Each row has a name. Each piece below is followed by the name of the row it came from, unless a question asks for something else. Each question is about the rows just above it. Places in a row count from 1.

[ 8.56  5.19 -5.26  5.45] : q_245
[0.02 6.82 4.53 1.26] : q_112
[ 8.40  5.11 -5.15  4.54] : q_159
[-4.15 -2.08  4.62 -1.82] : q_590
[0.13 7.16 4.63 1.38] : q_737
[-4.90 -2.31  7.25 -2.18] : q_962
[0.12 7.32 4.75 1.40] : q_34
[4.63] is at row and place => q_737, 3
which: [ 4.62 -1.82] => q_590
Where in the named rows is [7.16]? => q_737, 2
[4.53] is at row and place => q_112, 3

[0.16 7.62 5.31 5.30] : q_358
[0.02 3.33 2.30 2.28] : q_380
[-0.96  0.50  0.24 -0.24] : q_726
[-1.84  1.28 -2.71 -2.25] : q_895
[-1.18  0.13 -0.04 -0.58] : q_896
[-3.30  2.29 -4.15 -3.83] : q_373
[0.16 7.62 5.51 6.78] : q_913
[-2.18 -4.22 -2.71 -2.25] : q_686
[-0.44  1.27  0.84  0.56] : q_669
Row and place of [2.30] in the named rows: => q_380, 3
Which row holds [-1.84  1.28 -2.71 -2.25]? => q_895
Row and place of [1.27] in the named rows: => q_669, 2
Row and place of [0.50] in the named rows: => q_726, 2

[-0.65 -1.03  1.55  0.03 -5.23  3.33 -2.65 -4.04 -1.01  4.63 -1.99  1.64] : q_657
[-0.65 -1.03  1.55  0.03 -5.23  3.33  1.99 -0.73  1.38  2.99  2.07  1.68] : q_364
[-0.27 -2.33  5.99 -2.02  0.58  1.48 -4.76 -6.40 -0.26 -0.02 -0.17  3.14] : q_543
[-1.07  0.97 -3.14  3.59 -2.70 -1.64 -0.86  3.47 -0.39 -2.85  1.99 -2.80] : q_12
[ 0.67 -0.11 -1.50 -1.36  3.84 -1.87 -8.08 -6.60  0.86  1.05  1.56  0.35] : q_616
[-2.21  1.36  1.59 -0.03  3.48 -3.40  0.83 -3.97 -0.40  2.79  0.84 -0.24] : q_979
[-0.38  3.26  1.52  1.59 -2.20  2.95  3.48  1.36 -0.15 -0.03  2.98  7.30] : q_387
[-1.20 -1.59  1.87 -0.60 -0.91  2.26 -4.53 -4.21 -0.33 -2.60 -0.65  4.36] : q_552
[ 0.73 -1.05  5.49 -3.58 -3.09  4.13 -2.25 -3.79 -0.42  2.13  1.12  1.02] : q_921
[ 2.39 -0.09 -3.76  2.95 -0.37  1.36  1.59 -0.03  3.48 -0.15  0.74 -4.60] : q_720
The row with [ 1.59 -2.20  2.95  3.48  1.36 -0.15 -0.03] is => q_387
The row with [-3.58 -3.09] is => q_921
[-0.38] is at row and place => q_387, 1
Which row holds [-0.37  1.36  1.59 -0.03  3.48]? => q_720

[-6.71  0.39 -0.01  6.01] = q_589
[ 0.04 -2.49 -2.75  1.22] = q_811
[ 4.16  0.90 -0.72  2.01] = q_160
[ 4.64  0.01 -0.60 -2.57] = q_53
[ 1.71  3.29  0.66 -1.83] = q_223
[-2.26 -1.89  3.67  0.07] = q_465
[ 4.16  0.90 -3.45 -0.96] = q_836
[ 3.30 -0.81 -3.44  3.83] = q_954
[ 4.16  0.90  6.01 -0.01] = q_601
which: [-0.01  6.01] => q_589
Which row holds [ 0.01 -0.60 -2.57]? => q_53
Where in the named rows is [0.04]? => q_811, 1
Where in the named rows is [3.29]? => q_223, 2
Where in the named rows is [3.30]? => q_954, 1
Which row holds [-2.26 -1.89  3.67]? => q_465

[ 1.03 -0.83  3.84 -1.25 -1.10  3.70  1.01  2.85 -0.66  3.73  2.42 -1.71
 -0.41  0.51 -2.60 -1.00  1.36  1.95 -3.53 -1.59  0.41  0.08 -3.60  1.25
  1.17  2.07  7.78  2.90 -2.30 -1.07 -5.24 -1.52]  q_443
[ 0.71  1.10  0.78  0.96  0.76  0.12  1.71 -0.11  2.47  1.63  1.82  1.91
  0.63 -0.37  1.33  2.49  0.51  1.50 -0.31  1.45  0.83 -0.26 -2.70 -1.31
 -0.77 -1.42 -1.87 -1.08  0.79  0.94  0.04 -1.43]  q_575
[ 0.32  0.13 -0.15  0.33  0.12 -1.59  0.96 -2.68 -1.02 -0.74  1.52 -1.06
 -1.82 -0.49 -1.17 -1.14 -0.36 -0.84 -0.61 -0.93 -2.66  0.03 -0.16 -1.44
  0.75 -0.52  1.68  1.30 -1.33 -0.06 -0.93 -1.71]  q_798
[ 3.83  1.60  1.25 -3.79 -1.80 -4.17 -1.53  1.73 -0.88 -1.46  1.92 -4.18
 -2.43  1.97 -1.82 -2.31 -2.53  7.13  3.64 -0.87 -1.49 -1.77 -1.69 -2.74
  2.03  0.31  0.13 -3.32  1.69 -2.60 -3.85  0.74]  q_301
which: [-1.14 -0.36 -0.84 -0.61] => q_798
which: [-0.26 -2.70 -1.31 -0.77 -1.42 -1.87 -1.08] => q_575

[-0.89  0.14 -0.36 -0.13 -1.11 -0.68  0.13 -1.39  0.30 -0.23  0.02] : q_680
[-0.75  2.83 -0.81 -0.82 -1.58  2.17 -1.47  1.94 -0.91  0.45 -0.76] : q_647
[-5.22  1.80 -2.34 -5.80 -8.01 -2.73 -1.67 -4.03 -0.48 -3.42 -0.79] : q_938
[ 3.46  1.04  1.82  1.08  0.36  0.54  1.26 -0.28  1.01 -2.25  0.35] : q_967
[-2.30  1.29 -0.79 -2.30 -3.21 -1.31  0.04 -0.57  0.29 -1.33  0.28] : q_391
[ 4.56  1.07 -0.41  1.37  0.40  0.55  2.01  0.11  1.11 -2.99  0.18] : q_457
[ 1.19 -0.17  1.03  1.83  1.51  0.55  0.71  0.34  0.51  0.99  0.79] : q_724
[ 0.14 -0.36 -0.10 -1.11 -0.68  0.60  0.87  0.50  0.56  1.43  0.60] : q_766
[ 0.71  0.70  1.03 -0.14  0.36 -0.49 -0.08  0.73  0.83  0.94  0.34] : q_357
[-0.74  3.18 -0.90 -1.19 -0.76  1.89 -1.25  1.76 -1.00  0.85 -0.69] : q_749
[-0.22  0.97 -0.63 -0.40 -0.58  0.26 -0.21  0.91 -0.50  0.54  0.04] : q_723
The row with [ 0.14 -0.36 -0.13 -1.11 -0.68] is => q_680
Where in the named rows is [1.83]? => q_724, 4
[0.60 0.87 0.50 0.56 1.43 0.60] is in which row? => q_766
[0.30] is at row and place => q_680, 9
which: [-0.81 -0.82 -1.58  2.17 -1.47  1.94] => q_647
Where in the named rows is [-0.58]? => q_723, 5
Row and place of [-0.21] in the named rows: => q_723, 7

[ 1.20 -3.00  2.92  3.10  0.91 -1.12 -0.38  1.42 -0.60  2.57 -6.51  1.44] = q_676
[ 1.31  0.32  1.34  0.86 -0.02 -0.26 -3.50 -4.85  7.73  7.21  0.27 -1.55] = q_917
[ 0.14 -0.56  2.45  0.46  0.77 -2.09 -4.81  5.49 -1.61 -1.84  3.45  4.41] = q_173
[-3.95 -5.81 -2.16  0.46  0.77 -2.09 -4.81 -0.80 -1.61 -1.84  3.45  4.41] = q_717
[ 1.47  6.57  4.06  3.14  1.48  2.13 -4.46 -6.06 -2.08 -6.48  0.13  2.48] = q_816
[-0.95 -0.11  0.14 -0.56  2.44 -1.70  1.07  4.55  2.35  3.51 -2.16 -2.26] = q_427
[ 2.73 -5.20  0.69  6.50  0.38  0.12  0.04 -3.24  7.71  4.89 -1.02 -0.31] = q_771
[ 2.90  0.90  0.14  4.62 -0.44  2.03 -4.86 -4.27  5.53  7.04 -2.41  0.79] = q_660
Where in the named rows is [-4.86]? => q_660, 7
The row with [ 0.14 -0.56  2.44] is => q_427
Row and place of [0.91] in the named rows: => q_676, 5
Where in the named rows is [-6.51]? => q_676, 11

